Below are the code and all the weights of a small trained network. Each question names an input and a class and asks about switching units off, where a switched-off unit gives its printed mean instead of its output.

import numpy as np


def w(rows, s, z=0):
    codes = np.array(rows[::2]) - 128.0
    scale = np.full(codes.shape[1], s)
    scale[-1] = z or s
    return codes * scale


def f(y):
    return y / 2 * (1 + np.tanh(0.7978845608 * (y + 0.044715 * y**3)))


def log_softmax(a):
    a = a - a.max(-1, keepdims=True)
    return a - np.log(np.exp(a).sum(-1, keepdims=True))


def net(x, mask):
    res = np.array(x, float).reshape(1, 6) / 4 @ E
    y = f(res @ A[0][:, :-1].T + A[0][:, -1])
    res = res + np.where(mask, y, B[0][:, -1]) @ B[0][:, :-1]
    return log_softmax(res[-1] @ U[:, :-1].T + U[:, -1])


A, B = {}, {}
E = w([
[137,195,161,59,136,94,99,133,229,121],'x0',
[46,173,179,179,169,98,206,114,164,148],'x1',
[141,132,194,116,73,39,121,90,51,61],'x2',
[90,130,200,97,130,245,109,85,121,89],'x3',
[64,242,42,120,139,118,98,122,82,96],'x4',
[92,90,64,104,41,141,202,99,180,98],'x5',
],0.011)
A[0] = w([
[156,141,93,165,120,52,104,177,159,141,141],'n1',
[94,46,103,227,134,175,137,141,15,155,250],'n2',
[61,66,69,74,53,114,173,100,183,89,60],'n3',
[83,109,159,79,117,184,154,122,148,44,44],'n4',
[157,6,248,141,91,107,132,150,179,173,48],'n5',
[112,164,177,56,112,188,128,80,138,132,52],'n6',
[108,139,189,79,185,215,101,91,87,95,58],'n7',
[47,173,196,173,162,81,251,145,159,122,57],'n8',
[132,159,151,56,131,103,116,126,224,116,191],'n9',
[120,115,159,107,69,69,142,95,109,106,82],'n10',
[128,137,185,119,92,61,112,99,100,88,108],'n11',
[142,137,98,112,135,207,145,163,167,206,25],'n12',
[90,113,79,129,2,125,176,121,199,88,20],'n13',
[71,97,72,74,125,166,147,187,184,240,103],'n14',
[28,226,38,127,150,113,60,107,73,62,143],'n15',
[122,119,166,130,148,234,112,43,122,62,8],'n16',
[234,106,58,72,75,162,37,135,87,118,181],'n17',
[98,138,179,86,168,75,47,202,175,137,154],'n18',
[215,201,123,163,215,206,110,214,123,157,129],'n19',
[76,143,157,146,194,117,196,119,104,153,165],'n20',
[142,139,175,119,78,86,120,17,89,104,102],'n21',
[160,107,75,129,120,30,136,168,145,170,60],'n22',
[137,136,173,112,30,66,133,140,90,128,47],'n23',
[128,136,132,79,94,104,67,139,195,131,79],'n24',
[142,95,174,165,194,85,66,120,111,189,69],'n25',
[145,151,177,183,174,89,43,132,90,98,141],'n26',
],0.0095,0.0021)
B[0] = w([
[101,67,95,138,158,69,214,67,71,169,193],'n1',
[91,254,167,50,27,107,176,95,83,98,227],'n2',
[62,77,216,45,144,98,69,142,102,160,215],'n3',
[109,107,74,122,171,85,120,144,95,178,182],'n4',
[196,118,108,101,97,201,161,47,214,179,227],'n5',
[134,136,58,121,171,73,190,78,62,132,181],'n6',
[89,62,68,148,167,85,174,107,63,165,193],'n7',
[124,77,100,93,151,151,177,190,173,26,231],'n8',
[132,213,116,63,58,119,178,131,74,123,202],'n9',
[75,185,92,195,144,173,89,125,141,143,181],'n10',
[53,168,56,149,125,181,57,131,143,113,191],'n11',
[78,191,85,221,120,130,50,149,165,123,177],'n12',
[78,100,244,77,198,118,57,82,86,151,215],'n13',
[79,200,77,179,119,146,49,145,133,139,199],'n14',
[214,43,115,90,60,190,132,24,225,183,249],'n15',
[76,111,72,197,183,80,187,117,102,132,192],'n16',
[145,64,94,64,157,121,157,226,188,27,224],'n17',
[75,158,144,62,84,128,133,106,79,119,190],'n18',
[59,136,158,120,137,132,81,136,137,135,205],'n19',
[131,87,155,90,176,153,134,185,168,37,186],'n20',
[39,168,91,203,93,137,82,149,203,117,194],'n21',
[118,120,40,196,187,5,163,63,82,121,203],'n22',
[89,189,94,183,163,157,101,159,153,152,184],'n23',
[149,159,116,107,82,177,195,148,76,100,171],'n24',
[83,97,160,62,157,124,115,122,145,178,184],'n25',
[95,107,196,111,162,109,56,111,124,132,195],'n26',
],0.0082,0.015)
U = w([
[121,87,73,172,200,58,199,93,57,159,113],'0',
[94,185,106,193,139,154,45,147,158,121,124],'1',
[107,85,232,66,183,107,48,119,89,157,160],'2',
[149,64,114,86,163,139,171,226,165,5,115],'3',
[184,81,125,117,90,179,160,44,198,192,97],'4',
[123,226,154,71,54,119,195,121,47,97,132],'5',
[137,145,171,116,141,118,125,123,133,116,254],'6',
[196,124,189,200,163,111,129,204,72,134,82],'7',
],0.012,0.0061)

Each question gives the input, the list of numbers given to net, and the class t.
The units are the neurons (one row each of A and B). Each row of codes is followed by its name. A weight is (code - 128) times the scale printed after its matrix; where a second scale follows, it is the last column's (A, B and U).
mask holds one flag per neuron, in row order. A switched-off neuron (its flag False) gives its mean, the last column of its row in B, instead of its output. The means were averaged over made-up inputs and are rounded, as every weight is.
A unit's drop is (log p(t) with every unit on - log p(t) with that unit switched off) / (log p(t) with every unit on - log p(t) with every unit switched off).
The circuit of an input: a set's keep is (log p(t) with only the set's units on - log p(t) with every unit switched off) / (log p(t) with every unit on - log p(t) with every unit switched off). Starting from the 12 units with the biggest drops (on a tie, the unit counted first), units are removed one at a time, each time the one whose removal leaves the highest keep (on an exact tie, the one counted first), for as long as the keep stays at least 0.8.
units of the circuit, in order: the units of the circuit, biggest drop first
k most important neurons: the k neurons with the biggest drops, biggest first
drop of u: that unit's drop, to one decimal
input [1,5,-5,-3,7,-3], class 4: units of the circuit, in order => [n15]
input [-6,-6,5,0,-6,0], class 3: 4 most important neurons => [n17; n15; n9; n18]
input [6,8,6,3,-5,1], class 3: 2 most important neurons => [n8; n2]
input [3,-5,-1,4,4,4], class 3: 3 most important neurons => [n17; n5; n22]
input [-4,2,-2,5,-3,8], class 2: 2 most important neurons => [n3; n13]
input [-2,-5,-5,3,-3,-1], class 1: 4 most important neurons => [n12; n8; n14; n20]
input [-4,1,3,2,-1,4], class 2: 3 most important neurons => [n9; n3; n13]
input [-6,5,-2,6,-5,-3], class 0: 2 most important neurons => [n16; n7]
input [8,8,6,6,-8,4], class 3: 3 most important neurons => [n8; n15; n2]
input [6,2,-2,-4,7,-4], class 4: 2 most important neurons => [n15; n2]
input [6,-1,6,-8,4,-1], class 0: 2 most important neurons => [n1; n22]
input [-4,3,8,0,-3,8], class 1: 3 most important neurons => [n21; n10; n23]
input [0,-6,-5,-2,7,0], class 4: 3 most important neurons => [n15; n8; n20]
input [-1,-4,-3,-4,-5,-4], class 4: units of the circuit, in order => [n5]
input [4,-7,2,3,-8,-4], class 4: drop of n5 => 2.9
input [1,-1,2,-4,1,7], class 2: drop of n2 => 0.0
input [-5,7,0,5,4,5], class 3: drop of n8 => 0.9
